Below are the code and all the weights of a small trained network. Each question names an input and a class and asks about switching units off, where a switched-off unit gives its printed mean instead of its output.

import numpy as np


def w(rows, s, z=0):
    codes = np.array(rows[::2]) - 128.0
    scale = np.full(codes.shape[1], s)
    scale[-1] = z or s
    return codes * scale


def f(y):
    return np.maximum(y, 0)


def log_softmax(a):
    a = a - a.max(-1, keepdims=True)
    return a - np.log(np.exp(a).sum(-1, keepdims=True))


def net(x, mask):
    res = np.array(x, float).reshape(1, 3) / 4 @ E
    y = f(res @ A[0][:, :-1].T + A[0][:, -1])
    res = res + np.where(mask, y, B[0][:, -1]) @ B[0][:, :-1]
    return log_softmax(res[-1] @ U[:, :-1].T + U[:, -1])


A, B = {}, {}
E = w([
[114,128,223,115,152],'x0',
[6,109,135,115,118],'x1',
[119,174,153,156,40],'x2',
],0.012)
A[0] = w([
[75,98,146,87,178,112],'neuron 0',
[99,124,9,128,132,34],'neuron 1',
[117,145,149,125,57,99],'neuron 2',
[79,116,161,150,204,142],'neuron 3',
[77,111,153,137,165,127],'neuron 4',
[152,129,239,136,135,56],'neuron 5',
[12,116,104,129,103,72],'neuron 6',
[176,130,153,148,172,35],'neuron 7',
[147,136,120,147,101,127],'neuron 8',
[154,122,211,122,121,62],'neuron 9',
[135,125,102,127,168,94],'neuron 10',
[136,99,89,109,198,181],'neuron 11',
[146,114,94,101,183,87],'neuron 12',
[141,121,201,121,129,126],'neuron 13',
[103,123,47,133,132,253],'neuron 14',
[27,119,99,124,103,7],'neuron 15',
[76,107,132,93,148,108],'neuron 16',
[146,96,90,122,196,72],'neuron 17',
[148,144,83,129,55,135],'neuron 18',
[74,110,185,139,162,75],'neuron 19',
[76,128,145,109,184,132],'neuron 20',
[133,101,93,123,215,212],'neuron 21',
[3,124,93,138,109,163],'neuron 22',
[145,123,86,133,185,73],'neuron 23',
[157,147,97,114,101,128],'neuron 24',
[146,128,119,129,97,186],'neuron 25',
[138,143,207,131,142,116],'neuron 26',
],0.02,0.011)
B[0] = w([
[138,93,144,126,45,196],'neuron 0',
[70,121,165,44,176,174],'neuron 1',
[127,157,113,116,202,175],'neuron 2',
[155,93,140,121,60,198],'neuron 3',
[152,108,157,126,85,183],'neuron 4',
[136,199,116,158,225,182],'neuron 5',
[114,194,107,145,252,222],'neuron 6',
[61,133,136,89,146,155],'neuron 7',
[125,110,118,145,84,153],'neuron 8',
[147,165,105,151,173,165],'neuron 9',
[151,143,112,146,144,150],'neuron 10',
[71,144,136,112,211,208],'neuron 11',
[124,158,97,178,150,168],'neuron 12',
[109,126,128,100,168,176],'neuron 13',
[196,166,93,200,131,216],'neuron 14',
[165,183,67,215,167,192],'neuron 15',
[142,117,143,125,72,180],'neuron 16',
[156,169,94,173,157,174],'neuron 17',
[159,89,148,154,42,179],'neuron 18',
[117,89,144,116,46,181],'neuron 19',
[141,91,140,133,69,191],'neuron 20',
[87,129,140,45,166,225],'neuron 21',
[74,99,153,48,158,254],'neuron 22',
[161,141,125,174,167,160],'neuron 23',
[137,107,119,160,106,158],'neuron 24',
[150,144,131,156,97,168],'neuron 25',
[103,126,96,107,192,179],'neuron 26',
],0.035,0.019)
U = w([
[111,156,75,174,157,253],'0',
[11,100,140,6,167,53],'1',
[140,20,181,131,2,80],'2',
],0.0094,0.0049)

Each question gives the input, the list of numbers given to net, and the class t.
The units are the neurons (one row each of A and B). Each row of codes is followed by its name. A weight is (code - 128) times the scale printed after its matrix; where a second scale follows, it is the last column's (A, B and U).
mask holds one flag per neuron, in row order. A switched-off neuron (its flag False) gives its mean, the last column of its row in B, instead of its output. The means were averaged over made-up inputs and are rounded, as every weight is.
A unit's drop is (log p(t) with every unit on - log p(t) with that unit switched off) / (log p(t) with every unit on - log p(t) with every unit switched off).
The circuit of an input: a set's keep is (log p(t) with only the set's units on - log p(t) with every unit switched off) / (log p(t) with every unit on - log p(t) with every unit switched off). Starting from the 12 units with the biggest drops (on a tie, the unit counted first), units are removed one at a time, each time the one whose removal leaves the highest keep (on an exact tie, the one counted first), for as long as the keep stays at least 0.8.
units of the circuit, in order: the units of the circuit, biggest drop first
unit that matters most: the unit with the biggest drop
top k neurons: the k neurons with the biggest drops, biggest first
drop when u is switched off: that unit's drop, to one decimal
input [-1,1,6], class 0: units of the circuit, in order : neuron 21
input [8,-1,4], class 0: top 2 neurons : neuron 22; neuron 5
input [0,8,3], class 0: top 4 neurons : neuron 15; neuron 21; neuron 6; neuron 1
input [6,-3,2], class 0: top 2 neurons : neuron 22; neuron 21
input [0,-1,-6], class 0: top 2 neurons : neuron 22; neuron 17
input [-4,3,2], class 0: top 2 neurons : neuron 14; neuron 21
input [-4,-1,-5], class 0: top 3 neurons : neuron 22; neuron 14; neuron 17
input [-6,6,6], class 0: top 2 neurons : neuron 15; neuron 14
input [3,-2,4], class 0: top 2 neurons : neuron 22; neuron 21
input [-7,4,2], class 0: top 3 neurons : neuron 14; neuron 15; neuron 21
input [8,1,-6], class 2: top 2 neurons : neuron 3; neuron 0
input [5,-2,5], class 0: top 2 neurons : neuron 22; neuron 21
input [-6,-7,6], class 2: drop when neuron 15 is switched off : 0.0
input [-5,-2,7], class 2: unit that matters most : neuron 18
